Moves between states:
state | γ ξ χ π δ θ
Q680 | Q384 Q536 Q220 Q78 Q895 Q728
Q97 | Q614 Q486 Q158 Q640 Q272 Q888
Q543 | Q78 Q296 Q536 Q895 Q446 Q343
Q48 | Q902 Q650 Q329 Q91 Q745 Q957
Q728 | Q650 Q446 Q895 Q680 Q543 Q220
Q608 | Q543 Q640 Q614 Q801 Q432 Q296
Q640 | Q296 Q788 Q888 Q261 Q158 Q97
Q888 | Q432 Q522 Q272 Q97 Q38 Q158
Q957 | Q621 Q757 Q745 Q48 Q724 Q329
Q220 | Q757 Q801 Q543 Q728 Q343 Q895
Q158 | Q398 Q810 Q38 Q888 Q788 Q272
Q621 | Q402 Q329 Q11 Q902 Q91 Q794
Q745 | Q11 Q78 Q384 Q329 Q650 Q724
Q794 | Q571 Q745 Q91 Q621 Q48 Q11
Q214 | Q745 Q543 Q680 Q757 Q728 Q78
Q402 | Q14 Q794 Q236 Q126 Q361 Q571
Q446 | Q220 Q398 Q608 Q536 Q296 Q801
Q628 | Q38 Q402 Q69 Q810 Q781 Q14
Q757 | Q329 Q895 Q78 Q650 Q680 Q214
Q91 | Q361 Q384 Q957 Q11 Q329 Q48
Q781 | Q522 Q361 Q126 Q69 Q402 Q870
Q261 | Q608 Q38 Q97 Q398 Q888 Q640
Q902 | Q126 Q957 Q794 Q361 Q11 Q621
Q650 | Q957 Q220 Q214 Q384 Q78 Q757
Q14 | Q788 Q571 Q781 Q628 Q870 Q69
Q38 | Q640 Q14 Q486 Q272 Q522 Q788
Q432 | Q446 Q158 Q261 Q614 Q640 Q398
Q801 | Q895 Q261 Q296 Q446 Q614 Q608
Q536 | Q728 Q432 Q801 Q343 Q608 Q446
Q361 | Q870 Q48 Q621 Q236 Q794 Q902
Q724 | Q91 Q680 Q650 Q745 Q757 Q384
Q69 | Q486 Q236 Q870 Q14 Q126 Q781
Q398 | Q801 Q272 Q640 Q432 Q97 Q261
Q788 | Q97 Q69 Q522 Q38 Q810 Q486
Q272 | Q261 Q628 Q788 Q158 Q486 Q38
Q384 | Q48 Q728 Q757 Q724 Q214 Q650
Q895 | Q214 Q608 Q343 Q220 Q536 Q543
Q236 | Q781 Q91 Q902 Q571 Q621 Q361
Q571 | Q69 Q11 Q361 Q402 Q902 Q236
Q343 | Q680 Q614 Q446 Q543 Q801 Q536
Q11 | Q236 Q724 Q48 Q794 Q957 Q91
Q522 | Q158 Q870 Q628 Q486 Q14 Q810
Q870 | Q810 Q902 Q402 Q781 Q571 Q126
Q296 | Q343 Q97 Q432 Q608 Q398 Q614
Q614 | Q536 Q888 Q398 Q296 Q261 Q432
Q810 | Q272 Q126 Q14 Q522 Q69 Q628
Q486 | Q888 Q781 Q810 Q788 Q628 Q522
Q329 | Q794 Q214 Q724 Q957 Q384 Q745
Q78 | Q724 Q343 Q728 Q214 Q220 Q680
Q126 | Q628 Q621 Q571 Q870 Q236 Q402

The rows follow the links: the fewer symbols apart two states are, the more alike their rows tend to be.

Each row is also shifted at random along 4 hidden directions that mean nothing.

Known rows, each with its state:
[70,48,48,-5,-83,67,114,-59,-15,-19,17,-53,13,71,-34,-13,31,-78,148,-58,44,-34,42,-10,153,-173,93,60,-96,-170,143,-82,77,19,65,-76,5,-121,74,48,-22,12,-17] -> Q14
[199,-18,82,-221,16,-80,-10,89,82,317,225,-268,74,33,-34,46,-136,48,-28,147,-234,-175,-120,-124,-104,5,321,-24,254,34,68,236,163,76,41,27,-175,-63,252,331,123,-305,130] -> Q11
[285,129,127,63,181,-221,-20,-163,-19,-107,-197,185,-13,-2,59,-158,28,-96,56,-200,-14,35,65,-118,-138,-74,59,235,-125,-16,-12,-28,-237,71,-4,64,237,64,19,-172,161,57,16] -> Q272
[198,38,76,23,-72,-5,-38,-73,66,166,-120,-229,139,-112,-42,67,68,-83,-213,-86,-160,144,-109,-118,-59,-19,4,103,-106,61,99,-14,-41,-118,-12,153,-137,-189,167,93,-56,80,162] -> Q870
[231,89,-2,-160,-45,-60,-16,120,-24,32,72,-36,18,173,-17,-123,4,-3,104,50,11,-26,82,-136,-3,-48,149,111,21,98,-62,97,94,4,-35,-99,3,9,-51,-125,-22,25,-117] -> Q621
[173,10,84,35,-92,-26,55,-71,45,81,-50,-190,64,7,-76,55,40,-93,23,-78,-64,27,-70,-68,50,-134,104,49,-74,-49,148,-32,21,-23,-2,38,-81,-171,146,107,-34,14,47] -> Q781
[47,89,90,-11,0,-29,61,-7,-26,-81,120,-24,56,156,-87,18,66,-23,63,170,-16,16,198,54,293,-135,22,38,-69,-136,111,-124,239,-267,104,-156,31,-114,21,162,-72,124,-43] -> Q810
[-245,-9,-57,61,11,56,86,-97,-32,-90,6,121,-65,-61,-20,57,-68,20,-56,53,-15,47,0,191,84,105,-128,-88,54,-168,-25,-100,-56,-65,33,36,33,62,-55,92,9,-31,65] -> Q608
[-71,3,-140,44,-127,79,-53,171,-13,-118,82,-15,-63,19,-10,57,16,76,-23,88,129,14,23,100,55,88,-179,-148,13,128,-147,50,82,-22,-56,-74,-95,84,-158,-133,-113,121,-168] -> Q214
[-31,-2,-38,43,31,-113,89,-122,-10,-54,54,76,-123,-15,-74,50,-152,2,120,-15,-50,-77,-11,176,55,73,50,-98,130,-163,27,9,-72,32,-16,32,35,79,46,132,113,-163,87] -> Q801
[120,71,-110,133,21,5,-3,-69,-41,-191,-143,152,-48,-109,21,5,-1,10,-46,-190,46,96,-28,151,37,-38,-214,-30,-179,-92,-19,-141,-183,-51,35,58,62,14,-137,-88,41,106,20] -> Q432
[-232,-161,-51,-58,151,37,-63,49,-50,-9,20,192,-68,-85,90,42,-42,142,-39,30,16,33,33,49,-78,43,-81,-59,40,42,-101,-39,-16,-45,-12,61,115,140,-132,-70,10,-43,3] -> Q543
[-290,-17,121,163,201,38,-135,5,-3,-79,-66,99,165,-109,127,44,199,-29,-330,73,-25,187,121,-31,-107,33,-229,109,-71,102,-81,-141,-11,-204,103,37,110,30,-30,15,-52,247,60] -> Q158
[-60,54,175,27,160,-47,28,-128,-17,30,27,5,117,-2,55,-101,-15,-130,-46,22,-83,-70,8,-62,-69,2,155,124,110,-103,70,48,-60,90,147,-32,70,16,201,168,155,-125,99] -> Q788
[117,24,126,226,111,-130,-65,-75,22,-46,1,-91,8,-74,39,99,10,-45,-36,-122,2,-87,-128,83,-94,-48,-25,-120,39,24,89,79,-22,36,103,-13,-35,-47,174,160,162,-81,70] -> Q640
[55,-58,-5,-72,125,-185,-67,-61,-2,44,7,122,-101,-63,-78,60,-97,127,-114,46,-199,68,-9,92,-46,91,-17,-7,103,22,-27,-23,-76,-162,-32,180,48,50,17,112,66,-100,172] -> Q536
[108,26,-109,34,-131,-71,-14,96,18,28,74,-163,-71,7,-94,114,-63,61,-7,66,1,-37,-86,101,39,138,-45,-217,128,142,-48,142,87,-36,-72,-26,-218,25,-22,45,-54,-32,-55] -> Q757
[-194,-169,-89,-204,-102,170,57,35,29,177,-9,-33,19,-50,14,-31,-59,33,71,40,-36,-52,-65,-106,-90,9,123,30,33,-55,20,20,-14,170,-86,99,-41,-3,-2,-29,-52,-212,5] -> Q957
[-152,70,124,-6,85,32,33,-28,-18,-85,36,98,117,80,31,-75,62,-49,-94,112,2,59,177,-26,121,-45,-5,122,-15,-138,27,-150,70,-172,123,-72,114,4,2,56,-30,112,-8] -> Q486
[73,50,41,-20,-57,37,66,-10,13,24,-11,-112,87,102,72,-195,-43,-181,213,-114,110,-220,-83,-228,-162,16,252,118,76,-12,17,223,-64,442,-4,-121,-33,77,118,-154,67,-164,-136] -> Q361
[150,-35,-80,-254,-42,-3,-51,121,10,139,44,-9,11,81,-47,-22,3,118,5,132,-121,52,91,-94,41,-77,90,87,-49,74,-30,-43,110,-178,-73,58,-35,-73,-80,-22,-93,22,25] -> Q91

In each set, the symbols that take the first to the second take the third to the fourth, perhaps in another order. Give the fourth.
Answers are names.
[-188,-6,-55,105,3,-6,64,-66,-31,-142,91,76,-76,-6,-90,112,-64,39,-40,121,5,41,47,236,214,60,-159,-157,54,-126,20,-121,80,-225,9,-35,-4,40,-74,121,-35,65,28]
: [61,34,-83,-2,36,-96,88,-136,-31,-102,-63,191,-160,-13,-65,-41,-127,23,146,-61,-15,-19,25,152,70,42,17,-13,35,-129,14,-51,-175,16,-50,47,109,108,-66,-28,98,-104,35]
:: [-149,-67,140,242,157,12,-5,-81,20,-69,-24,7,24,-64,119,16,69,-89,23,-155,117,-155,-94,28,-134,-37,-6,-66,7,-5,45,64,-32,213,132,-82,77,28,138,67,127,-101,-10]
: Q640

[-77,-111,-64,-94,167,-50,-95,8,3,46,-30,193,-61,-122,68,27,-57,157,-103,2,-88,53,-5,19,-118,59,-55,-26,61,46,-97,-25,-94,-48,-25,129,101,112,-59,-11,74,-72,104]
: [183,67,-21,188,-33,-120,33,-77,4,-151,41,-41,-93,-19,-68,95,-33,8,50,-49,31,-53,-71,185,108,-48,-70,-185,4,-73,64,-3,8,-51,56,-76,-37,-18,65,127,67,-21,35]
:: [-162,-93,-138,-19,-208,132,85,6,23,76,-1,-74,-97,14,-76,9,-89,-7,168,-22,74,-40,-78,22,35,77,37,-78,23,-28,3,52,13,170,-136,17,-64,31,-70,-97,-93,-61,-81]
: Q220

[10,85,83,-23,9,27,55,-39,-19,-26,31,3,99,66,-15,-37,16,-47,-30,106,-63,51,95,10,149,-100,58,99,-37,-151,68,-138,77,-162,104,-49,21,-83,53,161,-16,73,52]
: [-8,-9,62,68,-106,89,59,-50,15,70,-54,-147,86,31,-40,14,86,-111,0,-60,20,41,-19,-61,84,-90,13,50,-118,-37,131,-90,54,-26,21,-14,-51,-181,76,47,-85,76,8]
:: [574,117,19,-253,2,-233,-34,74,32,165,53,-78,11,137,-97,-91,-84,35,99,14,-150,-65,6,-153,-84,-56,276,122,35,87,49,150,6,26,-60,60,-46,-38,62,16,105,-138,64]
: Q957

[-97,10,-83,68,21,-26,42,-110,-6,-51,-4,102,-39,-111,-70,74,-74,36,-133,56,-102,83,-1,181,82,111,-139,-55,39,-135,-17,-96,-69,-156,35,105,-8,26,-18,121,15,-9,115]
: [131,23,-115,6,-61,-41,-65,103,-23,-40,43,-35,-106,-13,40,7,-80,88,88,-34,92,-143,-78,56,-82,66,-12,-198,71,96,-73,158,15,150,-51,-39,-87,97,-34,-98,30,-102,-82]
:: [8,-85,27,-82,169,-207,-117,23,52,164,101,14,-59,-134,-61,186,-105,152,-218,150,-246,37,-42,98,-78,125,-16,-86,201,74,6,42,33,-213,-2,162,-24,18,93,255,82,-133,252]
: Q384

[131,67,-24,171,51,-3,-25,-125,5,-73,-102,8,7,-177,51,53,-26,-35,-72,-208,-11,-31,-173,74,-97,-2,-87,-63,-63,-107,6,-5,-206,106,68,68,-17,-10,97,79,192,-98,115]
: [-128,-113,-24,-38,146,-66,11,-47,-18,-44,51,205,-150,11,-3,-22,-96,117,155,3,21,-104,42,78,-29,15,50,-76,108,-25,-2,14,-14,66,-49,26,148,110,-36,-1,74,-131,-3]
:: [11,6,-180,-20,-211,8,14,40,-22,-44,-43,-9,-129,80,-113,5,6,68,79,53,51,86,52,64,172,92,-118,-72,-52,92,-56,-32,25,-104,-173,5,-67,20,-193,-183,-203,155,-102]
: Q794

[114,38,-102,-9,-31,-25,-83,92,-7,32,16,-48,-29,-130,52,58,-37,63,-158,-18,-31,-4,-109,21,-181,140,-106,-111,79,129,-107,96,-91,55,-47,89,-104,71,-54,-49,52,-67,5]
: [238,-17,-43,-54,93,-196,-120,117,-33,-59,89,135,-174,62,-8,69,-22,196,92,45,31,-39,71,99,33,-16,-45,-139,37,199,-74,52,114,-125,-93,-47,61,74,-145,-77,16,33,-74]
:: [-53,-24,84,53,-77,81,-3,14,27,77,36,-194,132,-5,-77,122,88,-34,-175,99,-85,124,40,22,143,-71,-43,30,-76,-34,99,-111,152,-258,99,-4,-120,-206,102,220,-115,139,93]
: Q126

[-137,-106,-21,-43,152,-33,-73,68,-2,-16,70,160,-88,-30,50,57,-37,169,-17,82,-27,-12,34,63,-42,41,-38,-80,101,77,-78,6,19,-100,-35,47,101,110,-91,8,19,-66,47]
: [58,60,-96,102,5,16,17,-109,-26,-139,-56,89,-44,-105,-29,62,-46,27,-49,-74,-1,65,-31,188,38,38,-129,-110,-58,-143,-33,-100,-125,-80,39,42,2,-7,-39,56,75,6,81]
:: [256,-14,-103,-279,-89,-64,-54,101,44,175,-28,-9,-21,33,-120,-3,-31,141,-53,64,-168,152,78,-104,44,-45,28,112,-67,87,-23,-53,29,-233,-148,153,-9,-98,-113,-46,-93,25,72]
: Q757

[-199,-4,82,78,-82,135,-27,53,28,80,-28,-192,120,45,1,46,129,-126,-111,45,44,86,6,-89,18,22,-76,56,-66,128,6,-14,104,-45,12,-55,-91,-73,40,-16,-178,198,-60]
: [324,146,26,-27,-69,-72,23,-37,-2,7,-128,-81,27,119,-8,-183,31,-143,184,-158,88,-74,-17,-180,-98,-24,189,165,-70,75,3,153,-135,265,-83,-37,-4,35,45,-218,38,6,-128]
:: [-190,2,92,80,-75,136,3,38,1,7,-32,-150,99,83,24,-56,114,-158,-3,-6,131,-10,2,-121,-3,-4,5,78,-36,91,-4,56,93,93,-16,-102,-49,-18,10,-118,-139,129,-154]
: Q361

[-141,-5,-105,44,-114,54,-78,142,12,85,96,-189,19,-110,-42,171,-7,83,-284,192,-91,91,-108,93,-17,229,-189,-193,116,151,-113,71,133,-172,-19,58,-245,8,-9,111,-130,56,26]
: [-47,-21,-97,4,-8,41,-93,157,-19,-74,64,85,-58,-26,88,24,19,166,-41,31,87,-2,7,47,-61,57,-135,-135,-11,160,-136,38,75,6,-16,-52,-14,94,-169,-141,-18,14,-92]
:: [19,78,121,-15,67,-31,73,-97,16,12,86,-43,87,67,-30,-82,-49,-97,27,47,-79,-84,65,-8,53,-68,175,89,66,-208,79,3,42,-8,114,-85,42,-21,144,202,87,-102,59]
: Q14

[103,-27,-96,-281,-55,45,-50,108,9,163,-38,29,29,-4,3,-60,-29,99,-64,79,-127,119,39,-148,-44,-36,73,158,-71,25,-62,-67,-38,-78,-69,124,-18,-57,-85,-73,-68,4,70]
: [309,124,40,-181,-9,-119,-45,135,1,79,148,-116,34,195,-74,-59,-8,47,78,126,-78,-76,89,-113,36,-30,158,70,56,129,-13,144,174,-62,-31,-86,-63,-50,31,-1,-29,26,-86]
:: [-443,-126,-56,13,60,104,62,-58,-23,-80,18,197,-70,-36,30,14,-81,58,26,80,89,-37,51,127,66,101,-97,-67,81,-128,-21,-102,-23,39,24,-7,121,135,-71,23,-6,-80,-5]
: Q543

[-13,15,84,9,-61,83,55,-34,-1,37,50,-129,112,15,-45,36,20,-80,-12,33,-38,-1,21,19,133,-127,80,34,-53,-137,133,-99,133,-100,76,-55,-86,-189,141,178,-33,23,56]
: [175,-38,-52,-240,-83,-75,4,136,-25,30,102,32,-112,222,-73,-15,-20,109,249,111,19,-57,164,-49,184,-154,153,-11,-20,46,4,-3,217,-117,-87,-114,25,-54,-112,-68,-104,56,-142]
:: [-209,-16,-58,107,5,91,110,-131,-9,-29,6,29,7,-179,33,49,-105,-45,-66,-70,-62,-55,-157,129,-65,116,-32,-114,95,-243,30,-9,-181,188,108,96,-42,52,109,169,140,-223,153]
: Q522

[27,42,-21,56,20,-127,40,-123,-30,-34,61,19,-97,-29,-121,105,-125,35,1,7,-63,-41,-40,195,95,74,-36,-115,134,-175,49,-18,-30,-61,0,27,-18,36,84,189,95,-124,122]
: [26,94,152,51,142,-100,-26,-80,-19,-42,42,51,96,75,-7,-36,38,-59,-107,91,-89,28,120,-20,55,-24,26,146,29,-67,36,-36,51,-179,97,-39,59,-6,98,118,41,78,67]
:: [-19,60,127,56,151,-136,21,-89,-35,-145,-5,157,-5,83,51,-133,56,-82,63,0,45,13,156,-10,24,-91,20,144,-13,-36,21,-34,6,-40,39,-111,187,61,-22,-45,43,105,-83]
: Q571

[172,-28,-93,-262,-112,-4,1,84,16,101,13,54,-81,109,-100,-26,-4,128,90,91,-48,78,121,-82,127,-99,85,83,-68,48,-23,-75,100,-173,-139,57,1,-73,-127,-94,-125,55,-23]
: [23,54,-56,-204,-19,152,29,95,-36,22,-26,28,97,58,114,-222,16,-56,65,-35,71,-43,28,-225,-145,-27,135,185,-50,-16,-81,48,-75,260,11,-34,25,70,-66,-257,24,-52,-93]
:: [62,25,75,83,-93,35,27,-70,45,81,-117,-185,67,9,-28,-6,97,-168,-11,-131,22,42,-62,-146,-65,-44,22,94,-129,47,86,27,-40,70,-34,34,-68,-111,79,-50,-53,79,-5]
: Q14

[200,39,-92,44,-81,-69,-49,71,-5,-6,57,-111,-79,-7,-34,44,-100,39,49,-5,-11,-84,-129,76,-64,117,3,-177,111,113,-62,180,-4,99,-51,15,-144,51,18,-15,29,-112,-36]
: [-228,-100,-162,-37,-209,179,35,40,1,3,-79,-16,-38,-17,-33,-18,-36,-2,71,3,108,33,-63,30,25,107,-103,-67,-18,0,-91,-19,-64,110,-135,47,-85,83,-151,-191,-143,25,-106]
:: [-6,12,42,205,83,4,-40,-33,-3,-130,-22,16,5,-91,50,122,92,-14,-112,-91,61,-11,-63,141,-3,-36,-158,-127,-66,10,-15,-46,-4,-36,100,-41,20,-46,37,59,44,71,23]
: Q614

[280,10,-30,4,16,-221,-109,138,10,50,166,-108,-89,-5,-17,120,-104,113,20,65,-46,-143,-87,90,-92,70,33,-231,180,189,-41,210,145,-1,-23,-25,-118,11,68,121,97,-126,13]
: [36,35,-54,102,-14,-59,82,-147,-26,-107,17,67,-75,-52,-75,47,-122,-7,90,-37,-7,-56,-35,189,97,16,-33,-87,56,-183,36,-2,-80,33,21,-12,-29,34,64,107,101,-103,73]
:: [-133,-104,-137,-128,-133,154,56,14,28,185,-113,-72,-13,-110,-74,25,-72,27,-52,-38,-94,75,-117,-63,-93,104,16,34,5,-8,-18,-29,-155,117,-85,198,-115,-18,-45,-41,-52,-133,119]
: Q895

[116,64,-1,-166,-16,40,8,100,9,77,17,-35,69,84,63,-147,-10,-68,80,-1,8,-86,24,-188,-122,-21,181,150,24,35,-36,108,-23,171,-48,-73,8,45,10,-116,25,-79,-83]
: [-257,-157,-96,-74,-130,176,65,3,46,171,-8,-121,-10,-67,-57,39,-80,23,10,10,-43,-6,-119,-42,-40,118,77,-67,74,-25,16,59,-34,160,-88,80,-112,13,30,34,-68,-142,64]
:: [6,-1,-135,19,-207,16,37,60,-9,-38,26,-71,-112,77,-95,50,-61,2,140,25,105,-35,-38,89,116,90,-51,-146,49,82,-55,89,59,39,-147,-58,-108,66,-99,-116,-120,38,-162]
: Q895

[82,2,-12,10,-127,135,62,-78,-2,7,-180,-39,58,-11,-5,-51,142,-73,14,-146,58,137,35,-106,56,-149,-56,155,-255,-79,45,-156,-84,-21,-7,49,17,-124,-37,-154,-96,165,-6]
: [-266,-73,135,96,-81,174,28,19,76,153,20,-281,205,-65,-5,132,129,-120,-212,47,-20,45,-84,-85,0,3,-47,-5,-14,19,117,-37,122,-73,73,17,-163,-187,162,214,-108,48,75]
:: [-82,47,56,-67,-27,92,-4,112,26,38,135,-157,94,152,59,-72,44,-78,24,127,46,-131,43,-134,-31,33,108,58,91,57,-31,123,177,94,19,-148,-57,24,29,-29,-42,17,-159]
: Q621

[242,83,49,57,-92,-31,64,-92,38,19,-199,-69,13,40,-11,-140,32,-191,199,-229,104,-17,-56,-181,-88,-57,126,166,-152,63,46,70,-190,229,-96,-10,27,-34,17,-240,-7,40,-93]
: [251,125,-12,-193,0,-33,-91,126,-15,120,-1,-40,94,61,12,-73,43,23,-167,110,-164,110,86,-163,-66,-3,32,174,-44,149,-84,49,39,-143,-40,57,-51,-28,-75,-64,-33,106,14]
:: [195,64,52,-52,-4,-8,124,-139,-6,29,-43,-57,55,-2,-24,-116,-55,-130,149,-148,-34,-58,-18,-65,15,-162,207,155,-92,-262,138,-37,-86,157,81,-18,18,-86,139,71,111,-123,77]
: Q126

